What each symbol does to the points:
α: z791->z433, z323->z307, z828->z250, z230->z135, z727->z128, z967->z310, z562->z178, z694->z56, z376->z24, z1->z106, z786->z828, z58->z308, z36->z848, z501->z36, z613->z562, z135->z539, z308->z875, z307->z371, z709->z196, z488->z548, z331->z680, z639->z967, z420->z727, z266->z162, z415->z376, z720->z641, z396->z172, z162->z870, z433->z53, z677->z1, z344->z694, z749->z488, z641->z721, z411->z396, z679->z331, z82->z709
ε: z323->z677, z230->z415, z727->z135, z967->z641, z539->z24, z562->z162, z694->z433, z56->z53, z1->z828, z58->z679, z371->z106, z613->z266, z135->z376, z308->z331, z307->z1, z709->z308, z875->z680, z488->z967, z870->z848, z639->z720, z310->z721, z420->z230, z266->z501, z128->z539, z178->z870, z396->z694, z162->z36, z677->z786, z172->z56, z548->z310, z196->z875, z344->z791, z749->z639, z106->z250, z411->z344, z82->z58
π: z791->z786, z848->z24, z323->z749, z828->z641, z230->z58, z727->z709, z967->z694, z539->z875, z562->z727, z694->z1, z56->z106, z376->z331, z1->z967, z786->z720, z58->z266, z36->z376, z53->z250, z371->z548, z250->z721, z501->z415, z613->z420, z135->z308, z308->z162, z307->z488, z709->z562, z875->z870, z488->z396, z331->z36, z870->z539, z24->z680, z639->z344, z680->z848, z310->z56, z420->z82, z266->z230, z721->z53, z415->z679, z128->z196, z178->z128, z720->z791, z396->z307, z162->z135, z433->z828, z677->z639, z172->z371, z548->z172, z196->z178, z344->z677, z749->z411, z641->z433, z106->z310, z411->z323, z679->z501, z82->z613
φ: z791->z720, z848->z680, z323->z411, z828->z433, z230->z266, z727->z562, z967->z1, z539->z870, z562->z709, z694->z967, z56->z310, z376->z36, z1->z694, z786->z791, z58->z230, z36->z331, z53->z721, z371->z172, z250->z53, z501->z679, z613->z82, z135->z162, z308->z135, z307->z396, z709->z727, z875->z539, z488->z307, z331->z376, z870->z875, z24->z848, z639->z677, z680->z24, z310->z106, z420->z613, z266->z58, z721->z250, z415->z501, z128->z178, z178->z196, z720->z786, z396->z488, z162->z308, z433->z641, z677->z344, z172->z548, z548->z371, z196->z128, z344->z639, z749->z323, z641->z828, z106->z56, z411->z749, z679->z415, z82->z420
γ: z848->z36, z828->z786, z727->z420, z967->z639, z539->z135, z562->z613, z694->z344, z56->z694, z376->z415, z1->z677, z36->z501, z53->z433, z371->z307, z250->z828, z135->z230, z308->z58, z307->z323, z709->z82, z875->z308, z488->z749, z331->z679, z870->z162, z24->z376, z680->z331, z310->z967, z721->z641, z128->z727, z178->z562, z396->z411, z162->z266, z433->z791, z172->z396, z548->z488, z196->z709, z641->z720, z106->z1
ψ: z791->z415, z848->z721, z323->z82, z828->z331, z230->z344, z727->z396, z967->z162, z539->z56, z562->z488, z694->z135, z56->z539, z376->z433, z1->z308, z786->z679, z58->z677, z36->z641, z53->z24, z371->z196, z250->z680, z501->z720, z613->z749, z135->z694, z308->z1, z307->z709, z709->z307, z875->z106, z488->z562, z331->z828, z870->z310, z24->z53, z639->z266, z680->z250, z310->z870, z420->z411, z266->z639, z721->z848, z415->z791, z128->z172, z178->z548, z720->z501, z396->z727, z162->z967, z433->z376, z677->z58, z172->z128, z548->z178, z196->z371, z344->z230, z749->z613, z641->z36, z106->z875, z411->z420, z679->z786, z82->z323

The rows follow the links: the fewer symbols apart two points are, the more alike their rows tend to be.

Each row is also shifted at random along 5 hidden directions that mean nothing.

Some points, each with a row of numbers:
z501	[-16  31 -74 -19 -30 -32 -19 -13  19  28 -11  18  27 -28 -30  12 -42  44 -47  -7 -19 -41 -30 -46 -31 -43   1  12  56 -27  21 -32]
z266	[ 25 -20 -59 -56 -22 -47  -7  21  29   9 -16  24 -17 -43 -15  25 -21  10  -4  19 -18 -19 -33 -10  38  -5  46 -48 -35 -55  35 -25]
z308	[  0 -32   8 -10 -25 -20 -42 -11 -43  35  17  -4  27 -12  22 -19 -17 -58  63 -10  32  20  16  35 -30  16  39 -11 -25 -20  19   2]
z720	[ 37  39 -25  -9 -22   8  36   8  29 -36 -29 -19  14 -35 -48 -20  33  51 -45 -16  -9 -35  -4 -11 -18 -47 -44  21  17 -18 -23 -22]
z411	[-51  24  40 -25   9   0  31  19  59 -66 -23  42 -26  58  -9   6  51  -2  10 -11 -31  39  17  -5 -26  44 -12   3 -11  36 -37  -3]
z53	[ 28 -21 -21   2  -8 -12  33 -16 -31 -28  11 -47  -4 -15  33 -29  38  37 -26 -20 -39  -9  54 -17  38 -43 -30  14  73  18 -17  44]
z791	[ 20  34 -28 -16   9  -2  34  -1  22 -41  27 -26  45  31 -27 -37  32  14 -55 -24 -32 -10  38 -29  10 -42 -36  58  66 -19 -43  -9]
z371	[ 74  28  61  65  -6 -20  44  23  47 -43 -30 -28 -35  31  20   1   0  23  -5 -32 -30  -4  -3  53 -31  26   0  -1 -11  48  17  21]
z679	[ -2  17 -63  43  -3 -53  -5 -33 -30  -6  41  -3  22  28  -7  -4 -65   6 -16 -13  34 -32 -30   9  38 -50 -10   9  10 -46  -7 -21]
z396	[-32  -9  48 -17  47  54  17  24   3 -20  -4  17   7  35 -14   9  63 -38  11  19  20  29   1 -18 -25  28  -6  17   0  49  -2  33]
z172	[ 31  32  62  37  31 -24  53   9  47 -22   3   0   1  33   0   5  24  42 -15  34 -26   9  21   3  19  51 -24  15   4  64   8  45]
z967	[ 51   7   4 -61  16  68   7  27   7   6  -3   5  18 -57 -29 -17  25 -21  34  24  27  -4   6   7 -39 -13 -21  -2 -16  -8  12   1]
z677	[ 68  18  12 -35  17  -3  -3  26  78 -23  25  34 -50  16 -16   7  -2   5 101 -70 -42 -20  30  44 -21 -18   1   5   6  23 -27 -41]
z709	[-37  12  36  38  -4   6  -3  -6 -46  31  -9  30  50  29 -10  23 -52 -46   1  40  53  35 -40  23 -40  41  15  -1 -42  -5  11   6]
z680	[-31  -9 -24  60  -1 -25 -22 -48 -43  11  40 -42 -36  -7 -15   9 -28   7  -9 -32  55 -40  -3  26 -10 -42 -33 -40   3 -16 -64   5]
z376	[ 12 -30 -42 -23   5   3 -42 -54 -65  32  35  17  45 -10  36 -21  15 -12 -49  -3  26  26   2 -47  27 -12 -13  11  28 -34  -1  19]
z162	[115 -19  -2 -82 -20   6 -44 -11  10  66 -11   7 -25 -40  -8  40  58  25  -6 -34  59  21 -38  25 -37  35 -15 -67 -39 -14  23 -19]
z310	[-17 -31   3 -36  29  43   6  53  15 -16 -24 -30 -65 -52 -10  -6  18  35  26   0   0 -37  25  22  27 -16  -9 -39 -18 -17   0  15]
z828	[ 29  30  20  -1  34  46 -18  -7  -8  24  25  25  -4  -2   9  -3   9  10  65 -47  31  -8  24 -23 -15 -57 -60  41  52  22 -35  -3]
z848	[  4 -14 -33  15 -14 -17 -42 -20  15  58  11  36 -19 -42  -2   9 -60  45 -35  16  -2 -45 -18 -56  45 -57 -28 -17  17 -34   1  -4]
z24	[-21 -17 -25  37   5 -29   3 -40 -27  28  73 -24  24  -6 -12  13  14  46 -63 -29  12  -2  10  -4   0 -13 -46 -17  35  -5 -50  23]

Complete each set of four: the symbols that take the first to the second take the third to the fourth, perhaps in another order.
Answers are names.
A [  9   3  34  -5 -40  18 -11 -11 -13  15 -67  24  10  -2 -24  19   5 -29 -42  -3  49  30 -58 -13 -79  55  23 -29 -59  -5   8  10]
B [ 44 -35  15 -62   7 -34 -38 -29 -16  39  47  35  30  17 -26  11  49  -7 -16  -8   2  52 -25  -8 -22  22 -12 -22  -4 -14   4  20]
C [-21  -6  50  24  10  27  50  41  15 -39 -78 -43 -19 -28 -19  29  20   2 -14  20  14 -12 -24  29 -14  40 -13 -18 -22  49  -7  21]
D z56

A [ 30 -11 -24  23  28  15 -54 -35 -78  42  39  36  40   8   9   0 -57 -19  31  16  54  10 -28 -32  30 -70  -7  -8   7 -18  -4  -6]
B [  5   7 -51   5 -24 -40  -5 -36 -59  30  38   4  88  22 -11 -11  10   3 -87   8  33  27 -21 -40 -23  -7 -44  45  48 -26   1  20]
C [ 11   4 -16 -15  59  34  19 -20 -21  36  31   1  63   8 -16 -20  43   8 -24  -2  23  12  14 -58  16 -32 -42  43  68   6 -15  31]
D z641

A [ 51  14 -20  27 -27  -8 -34 -48 -66  21   9 -12  66   4  40 -14 -16 -23  -1 -35  37  -6  -1 -10   0 -42  26   3   9 -32  26 -16]
B [ 28  18  -8  61  27  -7  19  -9   2 -24  20 -37  12 -14   5 -14 -17  25  -3 -22  -5 -51  22  -2   1 -54 -43  12  63   8  -9  26]
C [ 78  -5 -26 -45 -16 -11 -79 -45  14  59 -28  78 -26 -37  39  38 -14  36  -4 -49  14   0 -40 -72  10 -23  10 -10  33 -27  20 -31]
D z721

A [-28   6  60  23  47  36  37  53  14 -16 -41  13 -39   8 -34   4  -4  29   2  59  54 -37 -20  -8  33  15 -30 -29 -39  34 -20  34]
B [-34 -27  61  35  31  11  34  19  30 -13 -21 -10 -64  23  36  21  17   2 -16  21 -16  25  29  14  25  44   7  -3 -22  57 -10  45]
C [-23  24  28   1  -1  45  45  42  21 -79 -70 -11 -54  12 -28  23  23   4 -13  -9  10  -5 -25  -2   3  11  17  -4 -51  11 -11   3]
D z411

A [-25 -52 -43 -51 -33  35 -34  -1 -73  29 -24   2  24 -51  -6 -14   8 -46  17  24  38  14  -8  10  31  11  51 -39 -43 -52  39  -5]
B [  7   8 -15 -11  -2   0 -13 -59 -34  34  51  20  38   4 -16  -1  29  -1 -23 -27  37  30 -12 -32   0   1 -51  -5  31 -17 -33  -2]
C [  6  -6 -24 -38  11 -55 -16   1  44  41  66  82 -21  44 -18  23 -39  -6  56 -30   3   1 -19  39 -31  -7   6 -18  -6 -15 -34 -51]
D z501

A [ 26   4   7 -52  55  76   5  46 -16   8 -13  -3  29 -36 -40 -23  39  -7  27  43  29  -9  -6   0   6   6 -13   8 -32 -31  -1  20]
B [ 73 -13 -11 -32  15 -38  41  54  14 -59  14 -25  10  44  -8 -33  60  23 -33  33 -48  13  25  19  80  22 -11  29 -14  -6 -14   8]
C [-12 -17  47   1 -32 -10   4 -20  14  13   4  23  49  34 -19  15  28 -57 -28   6  -8  47 -18   6 -66  70   9   0  -4  52   5   7]
D z82

A [-44 -17 -59 -49 -16 -23  -1  21 -41 -18 -10 -23  -2 -22 -66   1 -29  -1 -11  35  32   0 -34  -1  24   6  19 -48 -72 -66 -14 -27]
B [ 39   5 -13 -55  29 -19  20  40  60 -25  25  22   6  22 -46 -16  44  42   7  -2 -73   9  33   5  -9  15 -20  25  26  29 -36  -6]
C [-41  31   0  28  -1 -31   4   7  16 -16  -6  21  -9  64   8  24 -64 -28  38  12   5 -18 -38   6 -20   4  51  -9 -55  14  -1 -25]
D z749

A [ 14  29 -78  -1 -51 -27  17 -46   2  10  -1 -16  18 -34 -43 -14  -9  19 -73 -29  -2 -26  -7 -14 -18 -28  -7  -2  13 -50 -24 -28]
B [ 34  44 -45  15   8  25  15  -3  -7 -54   2 -67  16  17 -12 -20  -1  22   0 -67  10 -26  51  21  13 -49 -23  52  18 -10 -24  -7]
C [-41 -19  10   2 -31 -54  12 -16  61   5 -12  92  -3  39  29  16 -31  10 -19  -9 -51  25 -16 -14 -31  65  44   1   9  12  18 -24]
D z749

A [ 25   4 -32   5 -22  -3 -46 -54 -73  34  17 -42  41  -2  34   1  -4 -39  17 -49  23   4  12 -18  12 -32  31  12  13 -48  24  -4]
B [ 41  -8  -6 -27  -7  -5 -34 -42  -8  64  42  75  16  -1   9  10  -5   5 -12 -43  34  23 -16 -39 -15 -20 -48   2  61  -5 -38 -11]
C [ 20 -50 -16 -11 -53 -79 -25 -34  16  34  44 -20  -3  -9  30  20  15  26 -51 -13 -49  24  23  57  17  42  17 -61   8   2 -19  15]
D z870

A [ 50  31 -18 -23  29 -15  28  62  33 -22  30  16   9  25 -36 -20  -9   6  66  -5 -26 -37  29  24   5 -35  -6   5  -2  13 -26 -12]
B [-24   8 -72  16 -26 -15 -16 -37 -24  -3  19 -23 -30  23 -10  -2 -34 -15   6 -54  34 -20 -12  23   6 -46   1 -20  -7 -46 -38 -35]
C [-19 -32 -32  -2   7 -11 -17  18 -15  26   9 -16 -15 -58 -47   6 -23  35 -30  50   4 -20 -21  29   2  -8   2 -59 -40 -34  16   6]
D z721

A [  3   6 -43  71 -30 -47  -2 -13 -30  29  22 -59  50 -14  20 -18 -70  -9 -14  -3 -10 -41   3   4 -25 -36 -20  17  55 -31   0  -1]
B [ 41 -21 -30 -11 -33 -18 -42 -55 -54  47  -9  20  23   0  72 -17   1   1 -29 -34  -3  26   3 -36  52   8   9  22  28 -31  39  12]
C [-23 -30  15 -14  33 -13  24  39  35  10  49  -1  -3  -9  26  -7  27  29  25  22 -59  11  60  13  70 -12  -1  -5  28  29  -4  39]
D z967

A [-64  35 -36 -23  28  51   1   9   3 -29  -1   8  -7  -8 -75 -24  12  26   6  -8  25 -38  -8 -20  -3 -73 -45  11  26  -1 -52 -10]
B [-41   1 -34 -26 -31  29 -31 -39 -46  58 -24   7  50 -68  -1  -4  -7 -36 -25 -21  28 -19  -2 -34 -25 -53   3  11  15 -29  19 -17]
C [-55   2 -35  40 -41 -52  35  18  -1 -15 -52 -16  83   0 -63 -27 -68 -18 -55  99 -20 -20 -39 -16 -43  40  39   8 -32 -19  58  -4]
D z488

A [  4  31 -58  16 -36 -38 -23 -34 -18  -4  34 -29  19  15 -16  11 -38   1  -3 -60  21 -30  -5  14 -32 -33 -25   6  16 -50 -50 -31]
B [-83 -23 -65 -19 -18 -25  13 -47 -19  20  55  -6  18  22 -16   7  16  -8 -52 -31  -1   9  17 -25  -3 -31 -22  -2  24 -19 -70 -20]
C [ 82  30 -32  -9  -2  44  -9  13 -17   0 -33 -10  45 -35   3  -8  26  20 -37 -22   9 -20  14 -36   1 -21 -24  33  55 -19  41 -12]
D z828

A [ -45   -4  -63    7  -16    9  -55  -43 -116   66   32    3   47   20   25  -19  -39  -45   42   -9   38    5   -3  -10   15  -65   -6   15   13  -41   -1  -13]
B [ -4  18  -3  -7   5  72  14   0 -39   5 -32 -47  44 -43 -25 -22  33  -2  -5  16  26 -10  13 -22  -9 -38 -36  36  33 -33   9  -1]
C [  9  13  35  -4 -44  48   7  29   3 -39 -66 -10  48 -36   1 -27  29 -17  -4   7  -6  18  -7   0 -36  32  39  33  -9  31  36  25]
D z727

A [  0 -51  -2  -9 -25 -84 -20  -1  42  47  67  23 -10 -26  22  17   1  31 -14  11 -46  -1   6  21 -39  48 -15 -40  30 -12   0  10]
B [-47 -24 -23 -57 -50  32 -21  -4 -19  49 -13 -13  56 -72 -13  -3   7 -33  28   3  19   7  -5  11 -74  13  13 -17  -4 -43  25 -24]
C [  5  11  58  17  34  45   4  20   4  -1 -21  33   7  17  30  -5  -3 -43  58   2  18  13  10 -10 -34  19  52  23  -7  43  28   9]
D z411

A [-77  12  25  -1  36  15  51  13  32 -51  -6  24  -3  48 -16   5  22 -28   3  17 -34  12  18   0   5  39   7  28 -19  39 -36  -8]
B [-13  28  12   7   5 -28  15  12  30 -25 -61  28 -36  26 -52  23  -1  14 -33  15  20   0 -71  -8 -22  47   7 -45 -81   6  -7 -20]
C [-19  42  32  38  38  -2  30  22  44 -40 -18  41  -7  68   9 -20 -28 -19  62  -7 -20   1  -6  22   2   8  21  18 -29  14 -10 -22]
D z420

A [-15  26  -9  -1  33  35  18  -3  41  11  -6   1 -46 -57  -9  24   6  63  -6 -38  12 -64  14 -34  20 -65 -61 -19  66  -4 -11  19]
B [-17 -23  -7   4 -20 -30  -7 -69  12  13  28   2 -22 -26  12  22  44  16 -59 -58 -15  -1  12  -1 -58  -5 -44 -21  52   4 -61  -5]
C [-30 -42 -22 -71  -8 -62  -5 -21  31   4  39  22 -20  19   3  16  17  10 -22 -39 -17  35  11  10  27  25   6 -39 -28 -24 -27 -23]
D z677

A [ 52  31 -33  -3  58  12   8  17  14 -45 -33  32 -50 -17 -16  -4  -1  64 -11 -10  14 -34 -28 -58 117 -75 -38  14 -11 -30  -8 -19]
B [-49  33 -15 -13  20  49  23  -4  -3 -41  27 -31 -23  22 -17  -7  -7 -14  49 -53  18 -21  60  -7  32 -67 -23  11  25 -19 -58 -45]
C [ 43  13  39 -38  39  65  10  38 -45   8  17 -36  24  14 -36 -16  20 -59  80   5  75  21  29  31 -11  -5 -16  22 -29 -15 -21  14]
D z694

A [ 38  25  18   6  12  70  15 -14  -6  18  23   9  15   4 -20 -16  29 -14  45 -61  54 -25 -15   6 -62 -37 -67  31  69   9 -56  -7]
B [ 46  63 -24 -27  16 -12   5  -2  20 -31 -31  18 -25 -25 -31 -21  -6  54 -33 -11   1 -42 -14 -74  25 -74 -40  24  34 -23   6 -25]
C [-90 -19  48  20  -8 -12   7  -8  -3   4  14  16 -71  32  34  38   1 -20 -29  13  19  23  -8   5  13  48   3 -50 -53  26  -5  18]
D z709

